Below is a small trained network, with its code and all its weights. Each question gives an input and a target symbol and asks what happens when units are switched off, that is, made to give their printed mean instead of their output.

import numpy as np


def w(rows, s, z=0):
    codes = np.array(rows[::2]) - 128.0
    scale = np.full(codes.shape[1], s)
    scale[-1] = z or s
    return codes * scale


def f(y):
    return y / 2 * (1 + np.tanh(0.7978845608 * (y + 0.044715 * y**3)))


def softmax(a):
    e = np.exp(a - a.max(-1, keepdims=True))
    return e / e.sum(-1, keepdims=True)


def log_softmax(a):
    a = a - a.max(-1, keepdims=True)
    return a - np.log(np.exp(a).sum(-1, keepdims=True))


def net(x, mask):
    ids = ['γζθλμξπ'.index(c) for c in x.split()]
    T = len(ids)
    res = E[ids] + P[:T]
    u = 0
    for l in range(3):
        q, k, v = (res @ M[l].T for M in (Q, K, V))
        z = softmax(np.where(np.tri(T) > 0, q @ k.T / 2**0.5, -1e9)) @ v
        res = res + np.where(mask[u], z, O[l][:, -1]) @ O[l][:, :-1]
        u += 1
        y = f(res @ A[l][:, :-1].T + A[l][:, -1])
        res = res + np.where(mask[u : u + 8], y, B[l][:, -1]) @ B[l][:, :-1]
        u += 8
    return log_softmax(res[-1] @ U[:, :-1].T + U[:, -1])


Q, K, V, O, A, B = {}, {}, {}, {}, {}, {}
E = w([
[132,126,166,129,156,144],'γ',
[116,156,136,138,118,125],'ζ',
[126,117,102,107,161,140],'θ',
[133,109,119,122,120,145],'λ',
[116,162,5,149,130,99],'μ',
[117,141,117,121,133,133],'ξ',
[134,106,74,134,123,132],'π',
],0.02)
P = w([
[95,111,153,136,89,129],'0',
[194,139,176,126,112,84],'1',
[166,117,176,85,68,27],'2',
[65,80,147,102,56,80],'3',
[83,118,146,177,132,186],'4',
[215,178,175,162,146,165],'5',
[243,151,191,61,78,2],'6',
[26,64,144,85,20,25],'7',
[6,93,129,190,89,212],'8',
[245,195,173,174,168,220],'9',
[222,142,181,133,27,65],'10',
[89,59,155,101,66,9],'11',
[49,100,123,110,165,162],'12',
],0.0081)
Q[0] = w([
[163,189,118,157,167,213],'L0H1',
[252,126,167,70,119,34],'L0H1',
],0.039)
K[0] = w([
[249,150,141,58,119,39],'L0H1',
[2,59,144,94,100,40],'L0H1',
],0.04)
V[0] = w([
[122,144,112,83,150,136],'L0H1',
[104,165,103,8,195,154],'L0H1',
],0.012)
O[0] = w([
[119,93,128,169,122,95,75],'L0H1',
[136,65,134,254,101,86,2],'L0H1',
],0.0084,0.0012)
A[0] = w([
[107,120,195,135,143,120,66],'L0N1',
[186,29,78,103,129,167,15],'L0N2',
[116,135,118,132,181,114,81],'L0N3',
[123,108,186,102,113,146,2],'L0N4',
[103,140,254,133,129,133,34],'L0N5',
[142,110,144,107,164,125,81],'L0N6',
[139,115,131,109,65,147,131],'L0N7',
[117,107,119,129,139,146,84],'L0N8',
],0.0098,0.0044)
B[0] = w([
[125,143,81,114,128,117,133],'L0N1',
[122,142,199,108,254,151,78],'L0N2',
[134,120,98,170,47,127,65],'L0N3',
[147,146,47,154,82,107,68],'L0N4',
[111,174,42,130,205,107,254],'L0N5',
[108,124,100,194,87,144,89],'L0N6',
[145,144,169,67,216,135,179],'L0N7',
[133,133,139,131,125,135,70],'L0N8',
],0.012,0.0013)
Q[1] = w([
[2,99,121,131,112,163],'L1H1',
[128,156,113,192,119,243],'L1H1',
],0.052)
K[1] = w([
[169,162,112,184,126,240],'L1H1',
[254,153,143,135,130,94],'L1H1',
],0.051)
V[1] = w([
[80,251,184,170,117,81],'L1H1',
[134,127,253,115,45,155],'L1H1',
],0.023)
O[1] = w([
[201,25,53,22,195,47,254],'L1H1',
[2,131,138,115,176,29,28],'L1H1',
],0.01,0.0032)
A[1] = w([
[160,98,67,111,119,77,41],'L1N1',
[176,181,133,153,179,94,122],'L1N2',
[175,151,56,179,54,133,47],'L1N3',
[164,82,230,139,167,187,2],'L1N4',
[114,186,12,160,85,56,60],'L1N5',
[116,70,154,148,100,106,21],'L1N6',
[132,113,111,149,121,112,46],'L1N7',
[163,66,254,88,122,151,86],'L1N8',
],0.0082)
B[1] = w([
[77,215,160,129,143,190,255],'L1N1',
[74,73,108,105,61,159,160],'L1N2',
[56,136,104,92,181,77,219],'L1N3',
[47,164,109,131,131,82,163],'L1N4',
[146,117,74,128,108,178,157],'L1N5',
[5,186,153,125,49,105,102],'L1N6',
[53,173,116,169,170,108,97],'L1N7',
[107,146,91,148,137,134,178],'L1N8',
],0.014,0.0049)
Q[2] = w([
[198,117,182,157,90,185],'L2H1',
[78,154,87,122,164,2],'L2H1',
],0.035)
K[2] = w([
[127,133,68,33,253,219],'L2H1',
[172,91,181,182,64,37],'L2H1',
],0.023)
V[2] = w([
[206,151,132,158,253,134],'L2H1',
[170,162,93,144,214,210],'L2H1',
],0.0019)
O[2] = w([
[129,138,67,112,179,229,166],'L2H1',
[174,248,184,146,72,49,251],'L2H1',
],0.0015,0.0012)
A[2] = w([
[151,186,64,138,108,104,62],'L2N1',
[161,71,129,206,126,76,4],'L2N2',
[134,129,172,157,126,187,25],'L2N3',
[139,118,193,111,141,116,13],'L2N4',
[145,151,96,167,87,117,125],'L2N5',
[135,47,185,253,102,86,50],'L2N6',
[131,26,133,196,137,31,171],'L2N7',
[85,129,178,171,162,101,23],'L2N8',
],0.015,0.0042)
B[2] = w([
[86,98,111,155,94,163,252],'L2N1',
[100,131,140,39,105,165,125],'L2N2',
[129,210,147,116,115,95,249],'L2N3',
[96,124,90,144,133,157,138],'L2N4',
[137,120,110,82,168,135,197],'L2N5',
[153,116,48,183,249,170,193],'L2N6',
[126,153,112,180,102,49,210],'L2N7',
[105,75,170,133,133,157,244],'L2N8',
],0.022,0.0046)
U = w([
[253,103,190,108,137,175,254],'γ',
[104,161,161,10,236,118,83],'ζ',
[146,167,163,140,214,155,74],'θ',
[106,119,235,123,177,164,121],'λ',
[107,156,122,112,146,171,100],'μ',
[133,149,157,146,167,92,128],'ξ',
[136,219,190,102,160,161,109],'π',
],0.0045,0.0086)

Each question gives the input, a string of symbols that net reads in full, and the target symbol t.
The units are the heads (2 rows each of Q, K, V and O) and the neurons (one row each of A and B). Each row of codes is followed by its name. A weight is (code - 128) times the scale printed after its matrix; where a second scale follows, it is the last column's (O, A, B and U).
mask holds one flag per unit, layer by layer, with each layer's heads first. A switched-off unit (its flag False) gives its mean, the last column of its rows in O or B, instead of its output. The means were averaged over made-up inputs and are rounded, as every weight is.
A unit's drop is (log p(t) with every unit on - log p(t) with that unit switched off) / (log p(t) with every unit on - log p(t) with every unit switched off).
The circuit of an input: a set's keep is (log p(t) with only the set's units on - log p(t) with every unit switched off) / (log p(t) with every unit on - log p(t) with every unit switched off). Starting from the 12 units with the biggest drops (on a tie, the unit counted first), units are removed one at a time, each time the one whose removal leaves the highest keep (on an exact tie, the one counted first), for as long as the keep stays at least 0.8.
units of the circuit, in order: the units of the circuit, biggest drop first
most important unit: the unit with the biggest drop
top k neurons: the k neurons with the biggest drops, biggest first
top k neurons in layer l: the k neurons of layer l with the biggest drops, biggest first
drop of u: that unit's drop, to one decimal
input ζ ζ λ ζ λ ζ ζ ξ γ π ξ λ γ, target π: most important unit -> L1H1
input ξ γ μ ζ, target ξ: units of the circuit, in order -> L2N7; L1H1; L1N1; L0N5
input θ π μ γ, target θ: units of the circuit, in order -> L2N6; L1H1; L0H1; L1N1
input ζ ζ ξ μ π γ γ λ, target π: units of the circuit, in order -> L1H1; L2N3
input γ λ θ λ λ μ ζ, target λ: top 2 neurons -> L0N5; L2N8
input γ ξ γ μ ξ ζ μ ξ, target ξ: top 2 neurons -> L0N5; L2N7
input ξ γ λ γ ζ ζ γ γ λ λ γ π, target λ: units of the circuit, in order -> L1H1; L0N5; L2N8
input λ μ ξ π π θ μ ζ ξ, target θ: top 3 neurons -> L2N6; L0N5; L1N1
input λ π ξ γ π π μ μ, target μ: top 3 neurons -> L2N1; L1N5; L1N3
input μ ξ λ λ ξ ζ μ γ γ γ, target μ: units of the circuit, in order -> L1H1; L1N4; L2N1; L1N8
input γ λ ζ θ γ, target λ: units of the circuit, in order -> L1H1; L2N8
input ξ ζ ξ μ γ λ π, target μ: top 3 neurons -> L2N1; L1N4; L1N3
input θ π γ γ π, target π: units of the circuit, in order -> L1H1; L2N3
input μ ξ γ μ γ π π γ μ ζ π γ θ, target ζ: units of the circuit, in order -> L1H1
input γ ζ γ π γ γ ζ μ ζ γ λ, target μ: top 2 neurons in layer 1 -> L1N4; L1N8
input μ γ γ γ π π μ γ π λ ξ ζ λ, target λ: top 2 neurons -> L0N5; L2N8
input θ γ ξ γ γ, target γ: top 2 neurons -> L0N5; L1N1
input γ ξ λ, target γ: top 2 neurons -> L0N5; L1N3
input ζ λ γ ξ π π γ μ ξ π λ γ θ, target π: top 2 neurons -> L2N3; L0N5
input γ λ ξ π ξ γ, target ξ: most important unit -> L1H1
input θ ζ γ λ γ λ γ ξ ξ ζ, target γ: drop of L0N2 -> 0.0
input μ λ ζ ξ, target μ: drop of L0N7 -> 0.0
input θ γ ξ π ξ θ ξ γ ξ γ γ μ π, target γ: drop of L0N5 -> 1.7
input γ π θ π ζ, target π: drop of L1H1 -> 1.3
